Below is a small trained network, with its code and all its weights. Each question gives an input and a target symbol and asks what happens when units are switched off, that is, made to give their printed mean instead of their output.

import numpy as np


def w(rows, s, z=0):
    codes = np.array(rows[::2]) - 128.0
    scale = np.full(codes.shape[1], s)
    scale[-1] = z or s
    return codes * scale


def norm(h):
    return h / np.sqrt((h * h).mean(-1, keepdims=True) + 1e-5)


def f(y):
    return y / 2 * (1 + np.tanh(0.7978845608 * (y + 0.044715 * y**3)))


def softmax(a):
    e = np.exp(a - a.max(-1, keepdims=True))
    return e / e.sum(-1, keepdims=True)


def log_softmax(a):
    a = a - a.max(-1, keepdims=True)
    return a - np.log(np.exp(a).sum(-1, keepdims=True))


def net(x, mask):
    ids = ['ΓΣΩαβδζηλξπφψ'.index(c) for c in x.split()]
    T = len(ids)
    res = E[ids] + P[:T]
    u = 0
    for l in range(2):
        q, k, v = (norm(res) @ M[l].T for M in (Q, K, V))
        z = softmax(np.where(np.tri(T) > 0, q @ k.T / 4**0.5, -1e9)) @ v
        res = res + np.where(mask[u], z, O[l][:, -1]) @ O[l][:, :-1]
        u += 1
        y = f(norm(res) @ A[l][:, :-1].T + A[l][:, -1])
        res = res + np.where(mask[u : u + 4], y, B[l][:, -1]) @ B[l][:, :-1]
        u += 4
    return log_softmax(norm(res)[-1] @ U[:, :-1].T + U[:, -1])


Q, K, V, O, A, B = {}, {}, {}, {}, {}, {}
E = w([
[82,118,131,185,111,58,234,150,142],'Γ',
[129,119,154,99,191,98,143,211,150],'Σ',
[171,90,121,136,183,48,173,7,121],'Ω',
[108,60,181,3,56,155,146,228,77],'α',
[140,127,142,114,193,140,40,187,95],'β',
[160,161,170,70,223,170,89,237,111],'δ',
[108,84,126,106,104,57,174,38,148],'ζ',
[83,134,161,176,77,163,93,74,133],'η',
[150,53,90,212,124,181,86,220,133],'λ',
[148,153,136,92,91,155,68,186,175],'ξ',
[128,121,229,195,164,127,60,105,80],'π',
[129,209,87,155,79,116,106,114,102],'φ',
[211,127,147,80,84,133,198,101,66],'ψ',
],0.014)
P = w([
[126,119,69,49,222,161,20,123,163],'0',
[126,152,122,91,193,135,80,135,138],'1',
[146,167,147,108,159,127,103,134,144],'2',
[177,149,161,108,143,121,115,147,144],'3',
[195,141,180,122,120,121,127,147,156],'4',
[221,141,195,138,102,131,129,158,163],'5',
[232,143,215,138,73,125,133,156,153],'6',
[254,139,221,146,62,129,139,157,174],'7',
],0.0054)
Q[0] = w([
[253,148,187,227,68,82,126,90,176],'0.h1',
[26,125,164,102,155,175,238,115,154],'0.h1',
[112,90,119,170,41,67,191,136,162],'0.h1',
[82,112,63,105,108,149,88,17,216],'0.h1',
],0.0052)
K[0] = w([
[163,51,80,254,95,129,166,159,117],'0.h1',
[74,137,223,134,173,120,186,120,177],'0.h1',
[145,103,113,130,60,132,206,122,175],'0.h1',
[72,105,75,130,100,108,80,107,127],'0.h1',
],0.0059)
V[0] = w([
[119,134,177,117,156,75,54,183,233],'0.h1',
[152,255,224,66,64,66,128,45,164],'0.h1',
[62,121,202,101,196,106,90,124,126],'0.h1',
[111,115,86,191,131,189,196,145,119],'0.h1',
],0.0051)
O[0] = w([
[119,148,82,110,111,115,157,159,207,254],'0.h1',
[71,198,112,163,170,213,63,94,144,67],'0.h1',
[128,77,95,103,126,156,1,93,141,126],'0.h1',
[109,93,104,125,120,52,135,155,65,91],'0.h1',
],0.0076,0.0047)
A[0] = w([
[135,88,71,131,115,186,215,191,117,153],'0.n1',
[216,133,174,98,190,142,155,49,20,67],'0.n2',
[164,112,90,144,94,84,253,59,58,2],'0.n3',
[100,124,112,132,25,157,109,149,133,209],'0.n4',
],0.0062,0.003)
B[0] = w([
[52,212,181,100,86,159,53,97,119,201],'0.n1',
[79,169,130,163,51,98,40,83,236,135],'0.n2',
[54,135,201,78,188,128,79,179,134,171],'0.n3',
[98,97,205,138,254,105,168,93,185,252],'0.n4',
],0.0084,0.0037)
Q[1] = w([
[88,57,38,104,75,160,186,127,2],'1.h1',
[75,38,51,181,171,155,104,91,84],'1.h1',
[170,17,157,114,107,101,179,215,65],'1.h1',
[135,177,241,25,160,110,117,111,203],'1.h1',
],0.0078)
K[1] = w([
[84,44,21,144,187,139,56,126,127],'1.h1',
[72,128,105,129,198,152,111,105,154],'1.h1',
[227,85,44,233,112,159,128,172,152],'1.h1',
[132,133,254,131,2,71,154,165,136],'1.h1',
],0.0077)
V[1] = w([
[55,177,154,1,65,167,131,111,104],'1.h1',
[163,68,137,72,42,230,72,129,98],'1.h1',
[186,128,72,198,18,132,89,117,167],'1.h1',
[169,95,110,155,221,185,188,97,176],'1.h1',
],0.0079)
O[1] = w([
[46,237,255,105,61,202,111,86,112,253],'1.h1',
[184,133,206,94,141,202,225,48,143,195],'1.h1',
[188,226,49,56,218,135,96,41,174,29],'1.h1',
[75,24,66,64,195,94,244,184,156,5],'1.h1',
],0.0077,0.0014)
A[1] = w([
[192,136,125,185,159,154,160,186,115,45],'1.n1',
[2,113,160,181,107,32,138,159,59,2],'1.n2',
[128,61,59,30,167,82,205,181,83,131],'1.n3',
[83,51,169,98,70,3,209,68,70,76],'1.n4',
],0.0073,0.0049)
B[1] = w([
[113,158,168,80,64,112,116,110,121,160],'1.n1',
[121,107,144,101,169,107,46,154,158,253],'1.n2',
[85,139,81,146,93,172,124,97,59,204],'1.n3',
[182,165,166,10,111,98,108,150,133,216],'1.n4',
],0.012,0.0021)
U = w([
[102,119,136,189,73,99,76,194,121,108],'Γ',
[76,89,85,127,83,136,205,180,85,207],'Σ',
[195,76,73,176,132,76,110,56,162,133],'Ω',
[110,129,219,147,56,197,196,95,73,72],'α',
[189,39,92,65,123,150,91,124,32,232],'β',
[140,117,147,100,163,195,161,168,45,6],'δ',
[99,110,88,66,82,129,187,59,100,126],'ζ',
[99,26,150,204,143,153,204,79,139,187],'η',
[255,157,137,121,89,93,180,117,72,132],'λ',
[148,86,140,55,108,142,171,174,226,46],'ξ',
[183,68,152,169,190,170,91,85,98,5],'π',
[149,196,65,194,162,110,181,144,85,211],'φ',
[161,206,129,122,101,190,89,43,91,13],'ψ',
],0.0083,0.0029)

Each question gives the input, a string of symbols that net reads in full, and the target symbol t.
The units are the heads (4 rows each of Q, K, V and O) and the neurons (one row each of A and B). Each row of codes is followed by its name. A weight is (code - 128) times the scale printed after its matrix; where a second scale follows, it is the last column's (O, A, B and U).
mask holds one flag per unit, layer by layer, with each layer's heads first. A switched-off unit (its flag False) gives its mean, the last column of its rows in O or B, instead of its output. The means were averaged over made-up inputs and are rounded, as every weight is.
A unit's drop is (log p(t) with every unit on - log p(t) with that unit switched off) / (log p(t) with every unit on - log p(t) with every unit switched off).
The circuit of an input: a set's keep is (log p(t) with only the set's units on - log p(t) with every unit switched off) / (log p(t) with every unit on - log p(t) with every unit switched off). Starting from all 10 units, units are removed one at a time, each time the one whose removal leaves the highest keep (on an exact tie, the one counted first), for as long as the keep stays at least 0.8.
circuit, biggest first: the units of the circuit, biggest drop first
most important unit: the unit with the biggest drop
k most important neurons: the k neurons with the biggest drops, biggest first
top k neurons in layer l: the k neurons of layer l with the biggest drops, biggest first
input ζ Ω ξ Σ Γ, target Γ: top 3 neurons in layer 0 : 0.n3, 0.n1, 0.n4
input Ω ξ ζ λ π η, target Ω: 4 most important neurons : 0.n4, 0.n2, 0.n1, 0.n3
input η δ λ, target β: circuit, biggest first : 0.h1, 1.h1, 1.n3
input λ λ φ, target λ: 2 most important neurons : 0.n1, 0.n4
input δ ζ ξ π ξ ψ Σ, target ψ: circuit, biggest first : 1.h1, 0.n2
input ξ ψ λ φ δ, target Γ: circuit, biggest first : 1.h1, 0.h1, 0.n3
input ξ ζ λ λ φ, target λ: circuit, biggest first : 0.h1
input ψ ξ α φ ξ φ, target α: circuit, biggest first : 1.h1, 0.h1
input ψ ξ η η ξ ξ η, target ψ: circuit, biggest first : 0.h1, 0.n2, 1.h1
input ξ η ξ φ η π ξ ζ, target ζ: 3 most important neurons : 1.n3, 0.n1, 1.n4
input φ ξ ξ ξ Γ δ, target Γ: circuit, biggest first : 1.h1, 0.h1
input β φ λ π ξ λ ξ Σ, target λ: 2 most important neurons : 0.n3, 0.n4
input β λ π η, target Ω: circuit, biggest first : 1.h1, 0.n1, 0.h1
input ξ Γ ξ Σ ψ, target ψ: top neuron in layer 0 : 0.n2
input Σ ξ ζ ξ λ ξ Ω η, target ξ: circuit, biggest first : 0.n4, 1.n4, 1.h1, 0.n1
input ξ φ ξ ξ λ, target ξ: 4 most important neurons : 0.n1, 0.n3, 1.n3, 1.n1
input δ β λ ξ ψ ξ, target α: circuit, biggest first : 1.h1, 0.n3
input Ω Σ λ Ω ζ λ η, target λ: top 2 neurons in layer 1 : 1.n4, 1.n2
input ψ π ξ Σ, target ψ: circuit, biggest first : 0.h1, 0.n2, 1.h1
input ξ ξ ψ ξ η π, target ψ: most important unit : 0.n2
input Ω λ ξ ξ ξ Σ φ η, target Γ: circuit, biggest first : 1.h1, 0.n4
input α ζ ψ η φ, target α: top 2 neurons in layer 0 : 0.n1, 0.n4
input ξ ξ β Γ α, target α: circuit, biggest first : 0.n3, 1.h1
input λ ξ φ ξ φ Ω, target Γ: 2 most important neurons : 0.n3, 0.n2
input ξ ξ φ η η λ η, target β: 2 most important neurons : 0.n4, 1.n4
input ξ η ξ ξ π ξ Σ, target Σ: 4 most important neurons : 0.n1, 1.n3, 0.n4, 0.n2
input δ ψ λ λ ξ ξ, target λ: most important neuron : 0.n3
input λ η β, target β: 2 most important neurons : 0.n1, 1.n3
input η ξ ξ ξ λ, target ξ: 4 most important neurons : 0.n1, 0.n4, 0.n3, 1.n1
